Below is a small trained network, with its code and all its weights. Each question gives an input and a class and asks what happens when units are switched off, that is, made to give their printed mean instead of their output.

import numpy as np


def w(rows, s, z=0):
    codes = np.array(rows[::2]) - 128.0
    scale = np.full(codes.shape[1], s)
    scale[-1] = z or s
    return codes * scale


def f(y):
    return np.maximum(y, 0)


def log_softmax(a):
    a = a - a.max(-1, keepdims=True)
    return a - np.log(np.exp(a).sum(-1, keepdims=True))


def net(x, mask):
    res = np.array(x, float).reshape(1, 3) / 4 @ E
    y = f(res @ A[0][:, :-1].T + A[0][:, -1])
    res = res + np.where(mask, y, B[0][:, -1]) @ B[0][:, :-1]
    return log_softmax(res[-1] @ U[:, :-1].T + U[:, -1])


A, B = {}, {}
E = w([
[207,43,141,82,49,209,1],'x0',
[199,220,190,135,227,69,43],'x1',
[204,65,185,39,152,56,223],'x2',
],0.0096)
A[0] = w([
[57,214,162,164,188,71,214,81],'N0',
[113,163,206,108,166,147,112,81],'N1',
[155,85,210,118,163,116,186,162],'N2',
[179,158,194,135,139,90,34,38],'N3',
[55,219,106,165,83,171,50,168],'N4',
[78,118,67,127,30,134,155,79],'N5',
[188,182,189,177,190,114,83,58],'N6',
[184,58,133,87,146,121,126,187],'N7',
[93,130,112,181,127,134,224,101],'N8',
[109,160,104,177,158,68,177,62],'N9',
[171,100,162,48,134,98,140,179],'N10',
[168,141,188,163,106,62,92,56],'N11',
[167,140,121,56,137,124,178,151],'N12',
[210,180,160,158,159,112,118,52],'N13',
[134,170,131,120,254,86,39,42],'N14',
[102,172,52,194,133,167,71,164],'N15',
[113,41,105,116,114,152,117,112],'N16',
[178,95,161,114,82,164,12,127],'N17',
[142,111,145,95,101,128,186,104],'N18',
[217,95,147,64,45,190,62,70],'N19',
[167,129,204,60,111,74,170,169],'N20',
[114,164,107,186,171,57,123,102],'N21',
[82,180,57,177,131,147,63,187],'N22',
[50,69,102,143,111,184,212,5],'N23',
],0.011,0.0023)
B[0] = w([
[115,75,188,205,151,75,147,231],'N0',
[123,55,40,98,101,152,94,160],'N1',
[58,217,186,100,94,178,186,190],'N2',
[177,83,44,121,100,113,69,202],'N3',
[49,187,167,125,53,166,166,222],'N4',
[121,110,61,47,137,127,86,199],'N5',
[156,124,1,81,127,148,122,202],'N6',
[94,152,155,172,87,154,173,189],'N7',
[178,77,117,220,193,62,80,189],'N8',
[130,87,143,224,128,92,131,186],'N9',
[84,182,157,146,66,160,196,193],'N10',
[142,62,124,60,142,105,78,167],'N11',
[74,153,215,61,43,104,145,176],'N12',
[120,106,74,106,141,135,83,181],'N13',
[116,103,88,51,166,121,56,210],'N14',
[77,165,192,104,48,195,178,206],'N15',
[217,71,69,98,231,91,88,186],'N16',
[173,104,218,226,159,97,130,242],'N17',
[137,164,111,65,94,207,150,170],'N18',
[174,110,163,207,217,83,125,249],'N19',
[48,190,169,91,79,185,175,201],'N20',
[136,107,142,136,175,85,124,181],'N21',
[125,184,179,110,75,210,163,205],'N22',
[169,92,17,48,173,132,95,205],'N23',
],0.0074,0.016)
U = w([
[107,198,194,109,44,167,147,174],'0',
[194,77,181,251,207,57,114,187],'1',
[182,83,14,43,157,104,97,2],'2',
],0.014,0.00089)

Each question gives the input, the list of numbers given to net, and the class t.
The units are the neurons (one row each of A and B). Each row of codes is followed by its name. A weight is (code - 128) times the scale printed after its matrix; where a second scale follows, it is the last column's (A, B and U).
mask holds one flag per neuron, in row order. A switched-off neuron (its flag False) gives its mean, the last column of its row in B, instead of its output. The means were averaged over made-up inputs and are rounded, as every weight is.
A unit's drop is (log p(t) with every unit on - log p(t) with that unit switched off) / (log p(t) with every unit on - log p(t) with every unit switched off).
The circuit of an input: a set's keep is (log p(t) with only the set's units on - log p(t) with every unit switched off) / (log p(t) with every unit on - log p(t) with every unit switched off). Starting from the 12 units with the biggest drops (on a tie, the unit counted first), units are removed one at a time, each time the one whose removal leaves the highest keep (on an exact tie, the one counted first), for as long as the keep stays at least 0.8.
units of the circuit, in order: the units of the circuit, biggest drop first
k most important neurons: the k neurons with the biggest drops, biggest first
drop when u is switched off: that unit's drop, to one decimal
input [-7,-4,-5], class 1: units of the circuit, in order -> N8
input [5,7,-6], class 2: 2 most important neurons -> N3; N6
input [8,0,7], class 1: 2 most important neurons -> N19; N17
input [-7,-6,-3], class 1: 2 most important neurons -> N0; N8
input [-8,-5,-7], class 1: 2 most important neurons -> N8; N0
input [-7,-7,-3], class 1: 4 most important neurons -> N8; N0; N9; N6
input [1,5,-5], class 0: 3 most important neurons -> N4; N15; N22
input [-6,7,3], class 2: 2 most important neurons -> N6; N14
input [4,-3,3], class 1: 2 most important neurons -> N19; N4
input [4,-4,2], class 1: 3 most important neurons -> N19; N6; N14
input [7,-8,8], class 0: 3 most important neurons -> N10; N7; N20
input [-6,8,-8], class 0: 2 most important neurons -> N4; N15
input [5,-6,-2], class 2: 3 most important neurons -> N5; N23; N0
input [-4,-8,-6], class 2: units of the circuit, in order -> N23
input [1,6,5], class 2: 2 most important neurons -> N6; N3
input [-2,2,2], class 0: 4 most important neurons -> N19; N17; N16; N23
input [6,-3,-4], class 1: drop when N17 is switched off -> 0.1
input [-4,5,-3], class 2: drop when N14 is switched off -> 0.4
